Below is a small trained network, with its code and all its weights. Each question gives an input and a class and asks what happens when units are switched off, that is, made to give their printed mean instead of their output.

import numpy as np


def w(rows, s, z=0):
    codes = np.array(rows[::2]) - 128.0
    scale = np.full(codes.shape[1], s)
    scale[-1] = z or s
    return codes * scale


def norm(h):
    return h / np.sqrt((h * h).mean(-1, keepdims=True) + 1e-5)


def f(y):
    return np.maximum(y, 0)


def log_softmax(a):
    a = a - a.max(-1, keepdims=True)
    return a - np.log(np.exp(a).sum(-1, keepdims=True))


def net(x, mask):
    res = np.array(x, float).reshape(1, 8) / 4 @ E
    u = 0
    for l in range(3):
        y = f(norm(res) @ A[l][:, :-1].T + A[l][:, -1])
        res = res + np.where(mask[u : u + 3], y, B[l][:, -1]) @ B[l][:, :-1]
        u += 3
    return log_softmax(norm(res)[-1] @ U[:, :-1].T + U[:, -1])


A, B = {}, {}
E = w([
[127,119,133,121,124],'x0',
[8,110,149,165,117],'x1',
[128,125,130,124,128],'x2',
[114,140,136,164,43],'x3',
[127,125,130,126,127],'x4',
[128,130,127,128,130],'x5',
[126,133,128,129,129],'x6',
[71,124,62,103,117],'x7',
],0.016)
A[0] = w([
[135,144,88,116,5,2],'0.n0',
[161,122,155,180,52,53],'0.n1',
[71,107,194,180,172,136],'0.n2',
],0.022,0.0051)
B[0] = w([
[188,101,69,214,99,219],'0.n0',
[129,189,202,8,156,215],'0.n1',
[177,71,111,235,141,253],'0.n2',
],0.016,0.011)
A[1] = w([
[118,74,64,157,151,219],'1.n0',
[142,183,130,3,125,4],'1.n1',
[60,124,195,227,28,19],'1.n2',
],0.018,0.0034)
B[1] = w([
[98,189,100,103,166,248],'1.n0',
[148,194,162,93,36,202],'1.n1',
[171,173,137,3,150,219],'1.n2',
],0.015,0.011)
A[2] = w([
[167,142,49,112,103,32],'2.n0',
[122,14,211,237,123,2],'2.n1',
[223,140,253,133,137,180],'2.n2',
],0.017,0.0024)
B[2] = w([
[129,115,249,122,95,176],'2.n0',
[193,86,110,162,14,154],'2.n1',
[12,81,68,153,188,250],'2.n2',
],0.015,0.017)
U = w([
[25,97,101,150,185,198],'0',
[114,194,171,79,74,8],'1',
[195,108,119,247,73,197],'2',
],0.014,0.0015)

Each question gives the input, the list of numbers given to net, and the class t.
The units are the neurons (one row each of A and B). Each row of codes is followed by its name. A weight is (code - 128) times the scale printed after its matrix; where a second scale follows, it is the last column's (A, B and U).
mask holds one flag per neuron, layer by layer. A switched-off neuron (its flag False) gives its mean, the last column of its row in B, instead of its output. The means were averaged over made-up inputs and are rounded, as every weight is.
A unit's drop is (log p(t) with every unit on - log p(t) with that unit switched off) / (log p(t) with every unit on - log p(t) with every unit switched off).
The circuit of an input: a set's keep is (log p(t) with only the set's units on - log p(t) with every unit switched off) / (log p(t) with every unit on - log p(t) with every unit switched off). Starting from all 9 units, units are removed one at a time, each time the one whose removal leaves the highest keep (on an exact tie, the one counted first), for as long as the keep stays at least 0.8.
circuit, biggest first: the units of the circuit, biggest drop first
k most important neurons: the k neurons with the biggest drops, biggest first
k most important neurons of layer l: the k neurons of layer l with the biggest drops, biggest first
drop when u is switched off: that unit's drop, to one decimal
input [2,0,-4,-8,7,-6,4,8], class 1: 2 most important neurons	[0.n2, 2.n2]
input [-5,5,-7,8,-7,6,-1,2], class 1: circuit, biggest first	[1.n2]
input [-8,-6,4,1,-7,-6,0,6], class 2: 2 most important neurons of layer 0	[0.n0, 0.n1]
input [5,-6,6,6,8,8,3,-2], class 1: 2 most important neurons of layer 0	[0.n2, 0.n1]
input [2,-1,0,2,2,4,-3,-4], class 1: 2 most important neurons	[1.n1, 0.n1]
input [5,-3,-7,1,-7,3,-3,1], class 2: 3 most important neurons	[0.n0, 1.n2, 2.n2]
input [-2,-8,-6,-7,0,1,-2,4], class 1: circuit, biggest first	[0.n2, 1.n1]
input [2,2,3,-7,2,-5,-6,-2], class 2: 2 most important neurons	[0.n2, 1.n2]
input [1,-6,1,-1,-3,-5,-6,-3], class 0: 2 most important neurons	[2.n2, 0.n1]
input [-7,-1,-4,2,-2,1,7,3], class 2: 2 most important neurons	[0.n0, 2.n2]
input [-2,-7,-2,8,-7,-3,-4,-5], class 1: 3 most important neurons	[0.n1, 0.n2, 1.n1]
input [6,-6,3,-3,-8,2,-4,3], class 1: 2 most important neurons of layer 0	[0.n2, 0.n0]
input [-5,5,4,-7,5,2,-6,-7], class 2: 2 most important neurons	[2.n1, 0.n2]
input [-8,-6,-1,-8,5,8,1,2], class 1: 2 most important neurons	[0.n2, 1.n1]
input [4,-6,7,0,-3,8,-6,3], class 1: circuit, biggest first	[0.n2]
input [1,2,7,-2,2,-6,-2,-4], class 2: 2 most important neurons	[0.n2, 2.n1]
input [1,6,0,-2,-4,4,1,-8], class 2: drop when 2.n1 is switched off	0.3
input [1,-4,-5,-8,-1,-4,0,5], class 1: drop when 0.n2 is switched off	0.8
input [-6,-5,5,2,-3,-1,6,4], class 2: drop when 2.n2 is switched off	0.2
input [-5,6,6,4,-8,-5,-6,8], class 1: circuit, biggest first	[2.n2]
